Below is a small trained network, with its code and all its weights. Each question gives an input and a class and asks what happens when units are switched off, that is, made to give their printed mean instead of their output.

import numpy as np


def w(rows, s, z=0):
    codes = np.array(rows[::2]) - 128.0
    scale = np.full(codes.shape[1], s)
    scale[-1] = z or s
    return codes * scale


def f(y):
    return y / 2 * (1 + np.tanh(0.7978845608 * (y + 0.044715 * y**3)))


def log_softmax(a):
    a = a - a.max(-1, keepdims=True)
    return a - np.log(np.exp(a).sum(-1, keepdims=True))


def net(x, mask):
    res = np.array(x, float).reshape(1, 4) / 4 @ E
    y = f(res @ A[0][:, :-1].T + A[0][:, -1])
    res = res + np.where(mask, y, B[0][:, -1]) @ B[0][:, :-1]
    return log_softmax(res[-1] @ U[:, :-1].T + U[:, -1])


A, B = {}, {}
E = w([
[200,247,177,214,211,61],'x0',
[93,152,154,18,39,28],'x1',
[75,254,9,130,224,180],'x2',
[155,134,110,134,107,126],'x3',
],0.0073)
A[0] = w([
[50,178,31,7,104,179,182],'N1',
[118,27,157,174,57,146,115],'N2',
[143,164,210,137,123,50,157],'N3',
[81,202,33,45,101,63,178],'N4',
[161,17,132,183,146,136,83],'N5',
[141,148,174,116,135,28,53],'N6',
[1,41,124,19,12,33,99],'N7',
[75,80,177,36,21,75,5],'N8',
[141,55,174,188,124,200,98],'N9',
[143,177,193,142,98,44,36],'N10',
[99,49,134,36,86,52,103],'N11',
[41,29,74,152,110,239,159],'N12',
[97,173,142,61,126,48,78],'N13',
[95,145,137,54,97,126,116],'N14',
[141,65,163,176,143,98,61],'N15',
],0.0065,0.0031)
B[0] = w([
[205,106,231,101,44,189,217],'N1',
[133,72,39,101,99,50,182],'N2',
[220,142,222,101,71,194,172],'N3',
[215,121,195,71,35,217,194],'N4',
[205,104,189,97,45,129,159],'N5',
[193,120,162,53,60,169,150],'N6',
[62,134,27,157,212,19,254],'N7',
[50,168,69,175,254,27,207],'N8',
[191,99,213,56,59,175,162],'N9',
[194,77,161,102,62,131,154],'N10',
[28,170,62,136,166,8,199],'N11',
[230,80,245,94,39,146,207],'N12',
[231,92,169,70,60,104,156],'N13',
[192,86,49,85,113,79,156],'N14',
[186,207,197,25,65,186,142],'N15',
],0.0062,0.009)
U = w([
[154,33,225,88,21,112,233],'0',
[208,129,254,164,56,232,143],'1',
[62,185,93,230,203,105,3],'2',
],0.0074,0.0033)

Each question gives the input, the list of numbers given to net, and the class t.
The units are the neurons (one row each of A and B). Each row of codes is followed by its name. A weight is (code - 128) times the scale printed after its matrix; where a second scale follows, it is the last column's (A, B and U).
mask holds one flag per neuron, in row order. A switched-off neuron (its flag False) gives its mean, the last column of its row in B, instead of its output. The means were averaged over made-up inputs and are rounded, as every weight is.
A unit's drop is (log p(t) with every unit on - log p(t) with that unit switched off) / (log p(t) with every unit on - log p(t) with every unit switched off).
The circuit of an input: a set's keep is (log p(t) with only the set's units on - log p(t) with every unit switched off) / (log p(t) with every unit on - log p(t) with every unit switched off). Starting from the 12 units with the biggest drops (on a tie, the unit counted first), units are removed one at a time, each time the one whose removal leaves the highest keep (on an exact tie, the one counted first), for as long as the keep stays at least 0.8.
units of the circuit, in order: the units of the circuit, biggest drop first
most important unit: the unit with the biggest drop
k most important neurons: the k neurons with the biggest drops, biggest first
drop when u is switched off: that unit's drop, to one decimal
input [0,-1,4,-7], class 1: 4 most important neurons	(N7, N8, N11, N2)
input [-7,1,-3,-8], class 2: units of the circuit, in order	(N7, N8)
input [2,3,3,-2], class 1: most important unit	N7
input [8,2,7,-8], class 1: units of the circuit, in order	(N7, N4)
input [5,1,8,-2], class 1: 3 most important neurons	(N7, N4, N8)
input [1,-3,2,-6], class 2: 2 most important neurons	(N1, N4)
input [-8,1,-1,-4], class 2: 3 most important neurons	(N7, N8, N11)
input [-1,7,-5,5], class 2: units of the circuit, in order	(N8, N7)
input [-8,5,-3,5], class 2: drop when N7 is switched off	0.3
input [6,3,1,-2], class 1: drop when N7 is switched off	0.2
input [8,2,5,-3], class 1: drop when N7 is switched off	0.4
